Read these off the row that follows.
1) Report the entry just left of 150.
2) Report the entry just left of 121.
3) Report the entry just right of 150.
[140, 123, 112, 150, 121]
1) 112
2) 150
3) 121

X = 125  132  119  130  154  105  102  153  107  147
Give the entry just left of 105.
154
Give the 1st entry from the right.
147
Give the fifth entry from the end.
105

[[111, 126, 106, 137], [150, 132, 148, 145], [122, 110, 117, 148], [117, 126, 150, 137], [123, 139, 123, 120], [116, 114, 126, 109], [124, 134, 124, 144]]
Which number is the 2nd smallest entry?
A: 109
The second entry in reading order: 126
Which number is the third smallest entry?
A: 110
Which number is the entry just left of 109?
A: 126

Read these off the row that follows.
1) Report the entry just left of the largest entry.
2) Report the entry just right of the smallest entry.
3) Report the minimum.
[113 140 121 112 115 122 117 148 125 100 127 135 134 122 117]
1) 117
2) 127
3) 100

data =
[[154 124 131 135 126 126 120 118 114 113 114 116 115]
 [125 132 140 137 132 133 135 135 136 133 135 134 132]
 [135 111 115 119 124 127 121 126 134 141 139 150 141]
 [129 122 131 132 131 128 127 129 135 130 130 136 134]]
Counting starts at 0.
The entry just right of the largest entry: 124
The entry in the top-right corner: 115
Which number is the entry in row 2 and column 1? 111
The entry in row 1 and column 2: 140
The entry in row 1 and column 0 -> 125
The entry at row 0, column 2: 131
The entry at row 0, column 0: 154
Which number is the entry in the bottom-right corner? 134
The entry directly above 119: 137
Which number is the entry directly below 119? 132
The entry at row 2, column 0: 135
Which number is the bottom-left entry? 129
Which number is the entry just left of 150? 139

m =
array([[123, 135, 132, 117, 123, 116, 127, 125, 119, 121, 128, 136, 130,
        143],
       [122, 127, 134, 119, 140, 125, 139, 125, 128, 129, 141, 139, 118,
        125],
       [146, 129, 135, 133, 120, 128, 125, 145, 111, 117, 118, 136, 112,
        121],
       [120, 130, 114, 130, 137, 135, 117, 136, 118, 122, 124, 139, 134,
        118],
       [105, 138, 130, 108, 140, 120, 125, 117, 138, 119, 132, 119, 124,
        136],
       [140, 115, 104, 112, 119, 135, 127, 150, 119, 112, 131, 128, 129,
        135],
       [122, 132, 122, 133, 121, 144, 118, 138, 126, 120, 145, 143, 134,
        119],
       [136, 108, 129, 145, 125, 137, 135, 116, 130, 129, 131, 144, 130,
        119],
       [143, 136, 135, 138, 118, 111, 117, 113, 143, 122, 125, 140, 122,
        134]])
The entry just right of the smallest entry?
A: 112
The entry just right of the largest entry is 119
The entry just left of the largest entry?
A: 127
The maximum is 150
The 3rd entry in reading order: 132
The smallest entry: 104
The first entry in reading order: 123
The second smallest entry?
A: 105
The entry just left of the smallest entry?
A: 115

Read these off the row that follows.
1) Find the entry just left of 125.
2) Find the entry just right of the largest entry.
(145, 125, 115, 105, 129, 142, 128, 123, 137, 127, 140, 138, 124, 116, 105, 135)
1) 145
2) 125

Questions about the row below.
1) Give the 1st entry from the right.
2) Give the second entry from the right.
3) Give the third largest entry.
4) Give the entry just left of 151.
5) Give the 1st entry.
array([109, 139, 151, 118, 158, 112, 128, 136, 147, 130, 123])
1) 123
2) 130
3) 147
4) 139
5) 109
